How the objects are linked:
sz du jr
sz tu nr
sz vo qm
sz vu tq
sz se mp
nt du zd
nt tu zl
nt vo ns
nt ki dn
nt vu jj
nt se sc
ll du pr
ll tu fg
ll vo sc
ll ki ng
ll vu bm
ll se zd
ng du gg
ng tu ll
ng vo tq
ng vu jr
ng se ld
pm du fg
pm tu qr
pm vo qd
pm ki sc
pm vu hp
pm se zl
bt du sc
bt tu qd
bt ki gm
bt vu cc
bt se ns
tq du ng
tq tu sc
tq vo gm
tq vu sz
tq se dn
gg tu pr
gg vo ng
gg vu fl
gg se pq
rq tu qf
rq vo bm
rq ki fl
rq vu pr
rq se sr
pc du jh
pc vo mz
pc ki dr
pc vu zf
pc se qn
sc du ll
sc tu pm
sc vo bt
sc ki tq
sc vu nr
sc se nt
qn du pp
qn vo ph
qn ki sb
qn vu mg
qn se pc
sr tu bd
sr vo dm
sr ki dj
sr vu zz
sr se rq
dh du hl
dh tu mg
dh vo zl
dh ki zd
dh vu sb
dh se fg
pr tu zm
pr vo ll
pr ki gg
pr vu rq
pr se zz
qm du sz
qm tu cc
qm vu gm
qm se gf
ld du pq
ld tu zd
ld vo dn
ld vu tp
ld se ng
gh du hp
gh tu jt
gh ki cc
gh vu qd
gh se hg
rl du mg
rl vo gq
rl ki zl
rl vu ph
rl se qr
mg du sm
mg vo rl
mg ki dh
mg vu qn
mg se zf
mc vo zf
mc ki zm
mc vu jh
mc se sm
zz tu hl
zz vo zd
zz ki pq
zz vu sr
zz se pr
zf du mc
zf vo qr
zf ki fg
zf vu pc
zf se mg
dn du ld
dn tu nt
dn vo pj
dn vu mp
dn se tq
dr du qf
dr tu pc
dr vo hp
dr ki bm
dr vu fg
dr se sb
hl tu sm
hl vo dh
hl ki zz
hl vu bd
hl se zm
jh vo pc
jh ki qf
jh vu mc
jh se pp
jr du fl
jr tu bm
jr vo sz
jr vu ng
jr se tp
zm tu mc
zm vo fg
zm ki pr
zm vu qf
zm se hl
zd du zz
zd tu dh
zd vo nt
zd ki ld
zd vu dm
zd se ll
pq tu zz
pq vo ld
pq vu dj
pq se gg
bd tu pp
bd vo sb
bd ki sr
bd vu hl
bd se qf
pj du dn
pj tu ns
pj vu gf
pj se gm
cd du qr
cd ki qd
cd vu jt
cd se gq
jj du dm
jj tu dg
jj vo fd
jj ki mp
jj vu nt
jj se nr
dg du sb
dg tu ph
dg vo hg
dg ki jj
dg vu zl
dg se hp
tp du dj
tp tu dm
tp vo mp
tp vu ld
tp se jr
qf tu jh
qf vo dr
qf ki rq
qf vu zm
qf se bd
fg du zm
fg tu zf
fg vo pm
fg ki ll
fg vu dr
fg se dh
gf du mp
gf tu fd
gf vu pj
gf se qm
qr du zf
qr vo cd
qr ki pm
qr vu mz
qr se rl
dm du sr
dm tu sb
dm vo jj
dm ki tp
dm vu zd
dm se bm
qd du pm
qd tu cd
qd ki bt
qd vu gh
qd se bn
mp du tp
mp tu jj
mp vo gf
mp vu dn
mp se sz
hp du dr
hp tu mz
hp vo gh
hp ki nr
hp vu pm
hp se dg
fd du jj
fd tu hg
fd ki gf
fd vu ns
fd se cc
hg du dg
hg tu dq
hg ki fd
hg vu bn
hg se gh
gm du tq
gm tu bt
gm vu qm
gm se pj
dj tu sr
dj vo tp
dj vu pq
dj se fl
ph du qn
ph vo dq
ph ki dg
ph vu rl
ph se mz
mz du pc
mz vo jt
mz ki hp
mz vu qr
mz se ph
zl du dh
zl tu rl
zl vo bn
zl ki nt
zl vu dg
zl se pm
fl tu rq
fl vo jr
fl vu gg
fl se dj
nr du bm
nr tu hp
nr vo cc
nr ki sz
nr vu sc
nr se jj
dq du ph
dq ki hg
dq vu gq
dq se jt
gq du rl
gq ki bn
gq vu dq
gq se cd
bm du rq
bm tu dr
bm vo nr
bm ki jr
bm vu ll
bm se dm
pp vo qn
pp ki bd
pp vu sm
pp se jh
sb du bd
sb tu qn
sb vo dg
sb ki dm
sb vu dh
sb se dr
jt du mz
jt ki gh
jt vu cd
jt se dq
sm vo mg
sm ki hl
sm vu pp
sm se mc
cc du nr
cc tu gh
cc ki qm
cc vu bt
cc se fd
ns du nt
ns tu bn
ns ki pj
ns vu fd
ns se bt
bn du zl
bn tu gq
bn ki ns
bn vu hg
bn se qd

The rows follow the links: the fewer symbols apart two objects are, the more alike their rows tend to be.

Each row is also shifted at random along 5 hidden directions that mean nothing.

Some objects, each with a row of numbers:
sr	[  32    8   40   -8   11   -6   -1  -10   -3  -38   25  -20  -25  -30  -17    1   18   -7  -20    5   13   42  -91   39]
hg	[ -29   20  -12   25  -28  -22   -6    0   28   -8  -18  -23  -53  -29   32   -9   15  -11   -4   10  -44  -23  -33   28]
hp	[ -11   23  -33   89   -9   15   50  -47   16   41  -32  -26  -26  -19  -28  -18   17  -33  -49    8  -19  -22   19   -5]
pj	[ -21  -27   24   28  -46   38    4   38   35   -7  -34   20   23    1   68  -75   21   32   13  -34   22  -19    2  -10]
gg	[ -30  -19   27    6   19   18    5   11  -33    3   11   41   28   38   23  -17  -30   14   30  -28   41   21   59  -45]
ph	[ -36   10   -8    1    1   29   -6   11  -39  -10    9  -13  -25  -24   32  -20  -20   -7   19   -5  -26  -41   53   37]
pr	[   2   -4   -8    6   31  -25   25  -22  -20    0   12   36  -36   13  -10   53   11   11   -9  -18   14   21   -5  -33]
bn	[  18   -8  -43  -15  -47  -49   -1  -12   62    2  -11   -3  -16    6  -41   54   41    8   -2   10  -62  -44   54    6]
cc	[ -24   20   -2    7  -12   10   25  -13   15   47  -22   -1    0   -6   37  -12   31  -26  -23   25  -20   10    6  -10]
zd	[  63  -14   -1   10   -5   16   11  -12   -8  -23   -9   11  -25  -21  -24  -13   16   30  -55  -53   26    4  -11    4]
tp	[   7   -5   54   -8  -19   -3   10    8   19  -27   17  -20    6    5  -28   44    5  -13  -13    2  -24   22  -27   38]
fd	[   8    7    7  -27  -20  -10    1  -13   -5    2   -5  -20  -41  -31   22    4   -1  -10  -36  -16  -36    5   20   27]
mg	[  16   -3  -18  -15   18   13  -38   24  -25  -32   10    3  -21  -15    4  -14  -14   32   18  -29   14  -26  -36   21]
ng	[ -15  -13   22   -1    5    0    2    5   -2   10    0   36   32   33    4   32   -9   17   11  -10   14    5   26  -40]
qn	[  34   16    4  -28    7   22  -11   11    2  -15   26  -41    7  -19  -39   18    1  -11    0   27  -14  -11  -16   51]
cd	[  40    8  -48   -7    6   34   -2    4    5   46  -39  -15   41    8  -26  -19  -11    6  -26    6   12  -30   18  -26]
jh	[ -45   14   -1   32   35   32   17    3  -35   10   27    2    4    9    8  -18   12  -16   34   24   17  -16   24   -3]
fg	[  31   -4  -41   -3   19  -32  -18  -25    6   14   -4    3    7   16  -48   20  -24    6   12   19   15    9   -7  -33]
ns	[  94  -11  -13  -25  -25   22    0   -6   10    8  -33  -18   14  -15  -28  -38  -11   16  -62  -37   13    0    8    7]
mc	[  32    0  -27  -22   49   12  -20    6  -36    3   17    3   29   14  -42   21  -23   15   13   11   29   -2  -22  -16]
jt	[ -17   28  -20   24   14   41   12    0  -14   40  -26  -22   10  -20   27  -53  -13  -22  -18    7    4  -24    3    1]
dg	[ -68    6   -2    1  -40  -24   -4   25   50  -18   33    3    1   10   42  -25   51  -18   88   67  -30  -24   50   36]
bd	[ -14    7    1   36   -1  -12   12  -11   -3  -35   31  -13  -53  -21  -10   -3   -1   -7   18    5   -3   -4   -5   34]

Complete each set of four: the symbols that take the first to the second take the third to the fourth, perhaps in another order.
Answers are names.
A [  30   -4  -18  -46   12  -12  -34   22  -23  -37   18   -1  -24   -2  -24   29  -22   26   12  -22   -8  -19  -21   14]
B [  23   -9  -27   44    8   -6   -4  -12  -10  -37    4    5  -48  -23  -27  -23   -8   28   -8  -34   22   -9  -34    8]
C [ -13   25    6  -21   12  -26   18  -32   -6   37    2    0   -9   11    1   49   10  -32  -15   33  -24   25   27  -17]
D jr

A [  33  -15   36  -13  -22   11  -17   24   17  -26  -22    0   28   -6    4  -18  -22   28  -27  -44   20   11  -58    6]
B [  44  -10  -11   -3  -43  -10    7   17   79   -4  -21    5   -7  -10    6    3   80   19  -27    6  -18  -15  -57   12]
C [  39    1   35  -30    5   18  -20   -1  -62  -20   20  -26   -3  -32   14  -67  -43   -9  -18  -10   38   50  -25   39]
D dg

A [ -29    7  -28   29   32    9   13   13    2   -7   12   28   -6   16    2   27   42   18   38    9   15  -23  -29  -21]
B [ -33   -9  -11   18  -14   17   -4   52   31  -42   25   35  -14   -1   40  -12   68   34   61    2    1  -47  -25   22]
C [ -49   16   11   34   22    6   38  -25  -31    5   30   25  -31    3   23    9   16  -13    5    3   16   27   36  -14]
D dm

A [ -38   -6   61   -2  -24   15   -4   28   -9  -21    9    0   10   -2   44  -26  -13   -8    6  -14   -4   13   20   26]
B [ -23    5   43  -30   18  -33   -6  -12  -20   10   10   -7   16   19  -15   79  -33  -23    1   13  -19   42  -20  -20]
C [   9  -13  -12  -43    2  -26  -24   -6  -53  -15   -4   47  -60   -6   37   12  -36   34  -16  -67   -8    5   65  -14]
D ll

A [  80   -1  -22   22  -13   26   21    4   62  -24  -11  -39   -1  -19  -93   39   60   17  -56   -6   -9  -42  -92   36]
B [ -51    1    9   10  -33  -16    3   24   56  -40   52   -6    2   -2   34  -32   55  -15   79   62  -13  -14    9   44]
C [   5   14   -6  -13   10  -18  -11   -9    6   19   22  -37   58   17  -19  -24  -13  -40   41   73   16   27  -12    2]
D ll

A [ -65   31   -7   -8   41  -33   -6   -7  -33   -1   21    6  -52    2   16   76    0  -17   27   32  -48   -8   -9   -7]
B [ -13   11   45   26    3   33    9   10  -46  -36   10   -6  -41  -44   65  -92   -6   -3   -1  -30   39   24  -40   38]
C [  19   24  -31  -52   45  -42  -47   18    4   11  -12  -11   -4    0   -2   47   -6   10   10   19  -13    2 -123  -22]
D nt

A [ -22   -8   51   16  -44   53   -1   47   40    3  -16  -14   70   -3   66 -113   26   -5   19   14   27    8  -23   34]
B [  18   -2   38  -67  -25    5  -21   23   11  -14   39  -19   46    0   37  -50   22  -22   42   50    5   37   20   40]
C [   0   -6  -17  -39    2  -46    1  -21   13   22   -3   37   -8   27    7   69   29    5   -1    5  -19    8   15  -51]
D fg

A [ -22  -11   59   38   -9   40   12   10  -30  -22   -1   -9   -2  -20   28  -54  -26   -2  -18  -43   26   13    2   23]
B [  61    6  -20   -1    8   -6   18  -22   32   26  -43    1   14   -1  -28    7   29    7  -59   -5   19   19  -66  -29]
C [ -29  -28   40   -3  -18    3    5   39   26  -40   35   40   33   30   19   10   34   23   52   -4   14    4   20   -2]
D bm

A [  18   22   -2  -30   44   30  -24    1  -42   21   11  -44   46   -6  -20  -25  -43  -25   16   39   29   26  -41    7]
B [  81    4  -24  -20   -5   21  -27   17   16    0  -42  -45    0  -37  -35  -13  -19   15  -54  -21    1  -26  -96   21]
C [  44  -10  -39   32   20    4   12  -27    9   12    5    0   22   13  -71   -6   -1    2   -9   10   38   -1    3  -26]
D dg

A [  45   -8   37  -11  -29   36    1  -10   -8   13  -36  -48   30  -16  -29  -14  -43  -14  -63  -24   -8   18   16   30]
B [  35  -19   25   -8  -11   13  -14    9   -8  -16  -28    4   13   -6   -2  -10  -47   27  -44  -56   15    5  -11   -2]
C [ -22  -36   29  -16  -10    9  -13   24  -30  -19   18   44   23   31   20    4  -36   28   31  -38   15    7  107  -12]
D dj

A [  -5   -4  -20  -19   -3    8   -4    0  -13   42  -21   30   21   22   43  -35    1    5    6  -15   15    0   54  -40]
B [ -33   -6   10  -11  -10  -26    0    5   23   24  -27   27   15   35   20   43    2    5    0   -2  -26   -3   13  -42]
C [ -15  -10  -36   23  -18   16   19   20   24  -14   -7   16  -40  -16    1   23   50   34   -4  -23  -30  -69   29   12]
D zl

A [  -4   -3   38  -33  -33  -14  -10   13   25   -6  -14  -22   11    4   -1   41  -12   -5  -24    4  -41    9   -1   27]
B [  -1  -17  -41  -18  -24  -29  -23  -13  -19  -14   -2   17  -31    2    0    1  -28   18   23  -23  -25  -28   99   -3]
C [ -44    3   29   43  -21   35   34    1   18   38  -32   -2   28    8   39  -29   13  -21  -17    1   -7   -7   18  -17]
D pm

A [  59   11  -43   21    0  -15   -9  -24   30   32  -56  -26    2  -12  -34  -11  -16   -5  -51   -7    0   -8  -79  -18]
B [ -30   10  -45   -1   28   -3  -14   11  -17   21  -20   27  -23    4   28   15    1   23   19   -5   -7  -36  -10  -35]
C [   8   -7   33   -9   -3    2   -7   36   61    6  -17    4   71   25   17  -25   26    5   18   22   38   22 -114  -23]
D ll

A [   7  -15   36  -54  -34   10  -19   17   -5   11    3  -22   56   22   -3   -8  -40  -13    5    1  -13   11   80   22]
B [  42   -8  -19  -89   19  -35  -33  -17  -34   34   -7   22   31   38  -15   42  -46    4   -5    0    9   41   57  -57]
C [ -60    5   29   46  -15   12   47    1   27   21  -11   13    6   16   27   23   34  -26  -10    7  -29   -7   29  -18]
D zd

A [  -8   14  -19   85   19   28   47  -41  -18   23    3   -8  -13  -14  -32  -33   -5  -26  -25    3   16   -4   28   -1]
B [   8   10   11  -64    6  -61  -65    7  -17  -43   38  -28  -16  -14   -4    5  -60  -18   43   35  -21   37  -71   40]
C [ -10   28   -4  -66   37  -23  -41   13  -19   21   10  -33   24    9    2   32  -24  -36   29   58  -17   14  -56    7]
D dq

A [  18   12   51  -10   34  -15   -9  -21  -29    8  -22  -23    2   -9  -24   45  -60  -18  -57  -18    2   54  -84  -16]
B [  -5   13  -37   59   16  -12    4  -13   27   -2  -19    7  -18   -8    3  -31   15   16    4   -2   29  -11  -75  -24]
C [ -22   17    6   51   20   22   48  -41  -37   25   -8    8  -37   -9   13  -23   12  -22  -40  -20   12   26    6  -16]
D zf

A [ -24    5   -2   53    1   21   14   -5  -26  -28   27   -4  -31  -29    4  -75  -22   -1   18  -13   21   -2   16   34]
B [  24  -17  -31   30    5    3    4   -8   39    6   15   11   37   28  -58  -10   37   -3   27   37   35   -4    4  -22]
C [  12  -26  -38  -10  -29  -21  -13    2   20  -23   27   16    1   14  -24    1    9   23   48    7   -3  -25   71   12]
D dr

